Below is a small trained network, with its code and all its weights. Each question gives an input and a target symbol and asks what happens when units are switched off, that is, made to give their printed mean instead of their output.

import numpy as np


def w(rows, s, z=0):
    codes = np.array(rows[::2]) - 128.0
    scale = np.full(codes.shape[1], s)
    scale[-1] = z or s
    return codes * scale


def f(y):
    return y / 2 * (1 + np.tanh(0.7978845608 * (y + 0.044715 * y**3)))


def softmax(a):
    e = np.exp(a - a.max(-1, keepdims=True))
    return e / e.sum(-1, keepdims=True)


def log_softmax(a):
    a = a - a.max(-1, keepdims=True)
    return a - np.log(np.exp(a).sum(-1, keepdims=True))


def net(x, mask):
    ids = ['ΛΞΣΨεηθμφ'.index(c) for c in x.split()]
    T = len(ids)
    res = E[ids] + P[:T]
    u = 0
    for l in range(2):
        q, k, v = (res @ M[l].T for M in (Q, K, V))
        z = softmax(np.where(np.tri(T) > 0, q @ k.T / 2**0.5, -1e9)) @ v
        res = res + np.where(mask[u], z, O[l][:, -1]) @ O[l][:, :-1]
        u += 1
        y = f(res @ A[l][:, :-1].T + A[l][:, -1])
        res = res + np.where(mask[u : u + 12], y, B[l][:, -1]) @ B[l][:, :-1]
        u += 12
    return log_softmax(res[-1] @ U[:, :-1].T + U[:, -1])


Q, K, V, O, A, B = {}, {}, {}, {}, {}, {}
E = w([
[153,130,95,164,65,126,182,173,130,168,144,170],'Λ',
[105,82,79,232,176,152,116,176,84,78,251,158],'Ξ',
[91,163,217,160,83,98,75,149,84,161,181,172],'Σ',
[154,58,136,136,124,157,49,133,87,94,119,98],'Ψ',
[150,170,156,132,126,238,153,148,48,164,116,153],'ε',
[119,17,155,134,113,121,123,113,46,90,84,156],'η',
[97,122,48,102,91,84,90,151,76,188,65,75],'θ',
[104,78,117,112,154,141,153,158,44,112,112,183],'μ',
[59,159,124,141,127,78,64,108,223,112,122,164],'φ',
],0.017)
P = w([
[99,36,133,165,95,178,115,190,142,158,133,127],'0',
[115,62,118,149,82,206,86,193,145,167,132,133],'1',
[115,71,111,155,103,190,96,165,123,170,131,125],'2',
[128,75,117,157,98,169,103,147,110,161,134,130],'3',
[151,78,113,164,109,151,122,134,117,175,139,125],'4',
[157,84,115,159,112,140,131,124,97,161,145,125],'5',
[155,108,104,152,108,140,114,103,100,145,149,125],'6',
[170,110,106,148,116,131,113,87,95,141,147,125],'7',
[185,117,90,145,118,119,119,82,93,156,160,109],'8',
[186,136,101,128,105,144,143,70,56,140,165,107],'9',
[206,132,66,107,118,100,105,60,106,160,197,102],'10',
[211,163,83,102,117,114,109,51,75,133,183,107],'11',
[207,170,60,78,113,108,85,19,85,150,208,101],'12',
[220,163,89,64,128,91,107,3,63,137,174,104],'13',
],0.011)
Q[0] = w([
[61,140,173,125,140,89,118,157,254,94,97,146],'0.h0',
[122,111,107,124,142,158,156,133,152,103,81,101],'0.h0',
],0.051)
K[0] = w([
[154,16,69,130,78,199,141,254,27,179,134,76],'0.h0',
[248,114,110,139,151,129,181,95,63,121,156,114],'0.h0',
],0.034)
V[0] = w([
[146,141,230,138,106,56,78,182,60,184,178,135],'0.h0',
[13,135,208,113,179,150,154,211,254,116,86,65],'0.h0',
],0.0097)
O[0] = w([
[6,96,89,118,166,241,237,62,128,184,163,75,250],'0.h0',
[196,118,109,20,193,3,122,56,103,97,171,92,108],'0.h0',
],0.0037,0.017)
A[0] = w([
[228,138,139,67,139,39,166,59,54,74,176,93,62],'0.n0',
[135,110,171,112,192,136,166,86,146,132,89,15,59],'0.n1',
[152,173,101,99,160,58,149,114,88,114,173,89,43],'0.n2',
[229,174,135,121,157,118,147,101,103,143,126,157,85],'0.n3',
[126,149,123,191,114,125,113,254,126,87,105,42,3],'0.n4',
[143,188,111,105,202,145,135,148,105,121,152,97,67],'0.n5',
[133,108,150,144,133,200,112,115,206,123,106,50,70],'0.n6',
[102,175,28,215,177,118,153,248,111,53,57,155,26],'0.n7',
[202,80,112,79,158,109,151,152,182,75,157,97,146],'0.n8',
[162,168,190,184,240,171,96,232,144,103,105,125,120],'0.n9',
[108,154,133,81,137,117,201,74,151,152,132,125,97],'0.n10',
[119,154,80,136,92,73,176,79,210,97,104,187,107],'0.n11',
],0.0092,0.0038)
B[0] = w([
[111,201,91,222,144,156,163,136,165,150,163,157,254],'0.n0',
[125,172,129,159,111,213,193,195,191,102,202,190,144],'0.n1',
[140,144,201,159,167,195,131,85,129,110,59,150,169],'0.n2',
[145,96,94,93,106,109,44,102,142,108,162,123,161],'0.n3',
[132,96,107,145,157,40,156,105,159,188,173,95,130],'0.n4',
[162,81,125,105,36,107,110,88,166,155,100,106,125],'0.n5',
[135,152,144,180,174,73,128,116,100,124,125,116,176],'0.n6',
[132,181,64,20,110,100,134,177,151,155,152,97,145],'0.n7',
[142,116,111,129,117,97,178,146,76,153,99,157,137],'0.n8',
[143,142,124,126,253,148,116,190,153,172,99,149,130],'0.n9',
[131,84,155,193,186,149,75,127,143,61,156,82,181],'0.n10',
[65,130,131,156,170,190,117,130,53,148,89,174,137],'0.n11',
],0.011,0.0055)
Q[1] = w([
[103,136,191,45,157,171,112,150,240,100,99,81],'1.h0',
[92,61,31,110,132,249,82,114,124,161,47,82],'1.h0',
],0.015)
K[1] = w([
[100,3,145,105,108,129,183,233,119,108,117,125],'1.h0',
[89,137,230,104,121,108,96,162,106,174,140,96],'1.h0',
],0.022)
V[1] = w([
[6,142,112,163,159,83,125,106,145,120,105,201],'1.h0',
[139,155,201,116,106,107,86,96,96,173,231,195],'1.h0',
],0.017)
O[1] = w([
[208,142,87,103,84,103,111,213,167,41,126,60,209],'1.h0',
[76,100,119,114,138,177,183,190,155,85,103,1,251],'1.h0',
],0.0054,0.025)
A[1] = w([
[144,78,197,165,143,114,79,59,161,141,166,137,81],'1.n0',
[98,114,105,31,125,154,141,107,114,84,107,246,25],'1.n1',
[167,151,102,119,93,95,100,102,115,148,151,130,5],'1.n2',
[152,91,143,106,36,137,215,82,231,148,128,198,7],'1.n3',
[164,69,210,139,57,130,157,49,139,108,44,177,22],'1.n4',
[162,107,120,125,60,124,125,109,108,95,121,88,57],'1.n5',
[97,138,139,169,153,168,159,96,149,137,122,130,6],'1.n6',
[123,118,115,64,103,150,105,130,157,84,151,117,65],'1.n7',
[162,166,164,122,166,150,131,186,95,100,127,132,90],'1.n8',
[164,94,168,164,121,182,107,110,176,99,120,113,43],'1.n9',
[180,115,136,109,144,140,102,62,137,64,163,239,1],'1.n10',
[122,121,151,79,112,178,155,77,140,133,77,99,31],'1.n11',
],0.013,0.0035)
B[1] = w([
[168,148,123,184,134,117,145,161,85,108,108,97,145],'1.n0',
[119,181,117,100,124,169,60,63,108,66,115,124,141],'1.n1',
[70,86,119,104,136,121,149,108,133,113,114,110,143],'1.n2',
[169,144,169,120,110,77,246,139,139,107,114,197,136],'1.n3',
[131,71,116,160,153,108,91,128,250,161,179,130,136],'1.n4',
[127,126,179,97,156,129,100,125,156,154,131,143,226],'1.n5',
[147,119,165,81,150,102,110,137,136,134,84,128,230],'1.n6',
[153,139,156,138,139,109,145,103,107,162,99,132,234],'1.n7',
[94,67,127,111,110,137,97,107,126,137,129,159,190],'1.n8',
[93,147,114,130,113,102,142,124,101,140,146,127,246],'1.n9',
[84,102,120,86,113,112,124,131,115,187,117,63,133],'1.n10',
[148,148,97,152,127,97,125,125,150,108,170,118,206],'1.n11',
],0.015,0.011)
U = w([
[118,97,118,112,131,129,196,138,136,100,89,120,171],'Λ',
[88,109,78,90,227,105,148,197,118,118,145,118,46],'Ξ',
[76,38,159,85,153,188,217,129,129,83,98,1,203],'Σ',
[140,75,107,170,169,109,150,145,67,105,74,84,123],'Ψ',
[89,71,156,99,237,156,169,126,109,178,25,119,17],'ε',
[117,34,99,152,128,137,143,101,168,93,108,99,147],'η',
[65,50,53,86,115,52,152,113,71,175,58,68,1],'θ',
[111,94,82,95,123,153,133,114,109,55,103,112,231],'μ',
[179,36,138,18,122,70,109,194,109,95,66,72,70],'φ',
],0.004,0.0031)

Each question gives the input, a string of symbols that net reads in full, and the target symbol t.
The units are the heads (2 rows each of Q, K, V and O) and the neurons (one row each of A and B). Each row of codes is followed by its name. A weight is (code - 128) times the scale printed after its matrix; where a second scale follows, it is the last column's (O, A, B and U).
mask holds one flag per unit, layer by layer, with each layer's heads first. A switched-off unit (its flag False) gives its mean, the last column of its rows in O or B, instead of its output. The means were averaged over made-up inputs and are rounded, as every weight is.
A unit's drop is (log p(t) with every unit on - log p(t) with that unit switched off) / (log p(t) with every unit on - log p(t) with every unit switched off).
The circuit of an input: a set's keep is (log p(t) with only the set's units on - log p(t) with every unit switched off) / (log p(t) with every unit on - log p(t) with every unit switched off). Starting from the 12 units with the biggest drops (on a tie, the unit counted first), units are removed one at a time, each time the one whose removal leaves the highest keep (on an exact tie, the one counted first), for as long as the keep stays at least 0.8.
units of the circuit, in order: the units of the circuit, biggest drop first
top k neurons: the k neurons with the biggest drops, biggest first
top k neurons in layer l: the k neurons of layer l with the biggest drops, biggest first
input Λ η η Λ Ψ Ξ, target Ξ: units of the circuit, in order -> 0.n7; 0.h0; 0.n9
input Σ Σ φ ε μ, target ε: top 2 neurons -> 0.n0; 0.n8
input Σ φ θ Λ Σ μ Σ Σ μ Ψ ε η, target ε: top neuron in layer 0 -> 0.n8
input ε Σ θ φ Σ η Ξ Ξ Λ μ Σ μ ε Ψ, target ε: units of the circuit, in order -> 0.h0; 1.h0; 0.n8; 0.n2
input Σ μ Ψ φ μ μ η ε Σ, target ε: units of the circuit, in order -> 1.h0; 0.h0; 0.n2
input η η μ φ μ η ε η Σ η ε μ, target ε: top 2 neurons in layer 0 -> 0.n0; 0.n3
input μ φ Σ Σ Σ Λ Ξ η Σ ε Σ, target ε: top 3 neurons in layer 0 -> 0.n0; 0.n2; 0.n5
input μ Λ μ η Σ θ φ Λ Ψ Σ μ η θ η, target θ: units of the circuit, in order -> 1.h0; 1.n10; 0.h0
input η μ Σ φ Σ η Λ Ψ Λ θ θ θ Λ, target θ: units of the circuit, in order -> 0.n2; 1.h0; 1.n10
input Σ Σ φ μ Ξ Λ θ Ψ, target θ: units of the circuit, in order -> 1.h0; 0.h0; 1.n10
input μ Σ Ψ Ψ μ θ μ Ψ Σ ε φ Ψ, target φ: top 3 neurons -> 0.n11; 1.n5; 0.n8
input Ξ η η μ Ξ, target Ξ: units of the circuit, in order -> 0.h0; 0.n7; 0.n9
input Ξ Ξ θ, target θ: top 2 neurons -> 1.n2; 0.n4
input θ η Σ φ Λ, target φ: units of the circuit, in order -> 0.h0; 1.h0
input μ Ψ Λ μ φ φ, target φ: units of the circuit, in order -> 1.h0; 0.n11; 0.h0
input Ψ Λ Ψ Ξ φ Σ Ξ Σ θ η, target θ: units of the circuit, in order -> 0.h0; 1.h0; 1.n10; 0.n2
input η Λ θ φ Ψ, target φ: top 2 neurons in layer 0 -> 0.n8; 0.n11
input Ξ Λ Ψ μ μ Λ φ Ξ, target φ: top 3 neurons -> 0.n8; 0.n11; 0.n6
input Λ Ψ μ μ φ Ξ, target φ: units of the circuit, in order -> 1.h0; 0.n11; 0.n7
input Ψ Σ Σ η μ θ ε θ μ Ψ μ φ Λ, target φ: top 3 neurons -> 0.n11; 1.n5; 0.n3
input φ Λ η Σ Σ Ξ Ψ Σ θ Ψ θ Σ, target θ: units of the circuit, in order -> 1.n10; 1.h0; 0.h0
input θ ε θ θ Λ ε Ξ μ μ, target μ: top 2 neurons -> 1.n1; 0.n7
input μ Ξ φ ε, target φ: top 2 neurons -> 0.n6; 0.n5
input η φ η ε μ Ξ θ μ, target θ: units of the circuit, in order -> 0.h0; 1.h0; 1.n10
input θ η θ φ Σ Σ μ Ψ ε μ ε η, target ε: top 2 neurons -> 0.n0; 0.n3
input Ψ μ μ μ η θ Σ Ξ η φ θ μ, target θ: top 2 neurons -> 0.n0; 1.n10
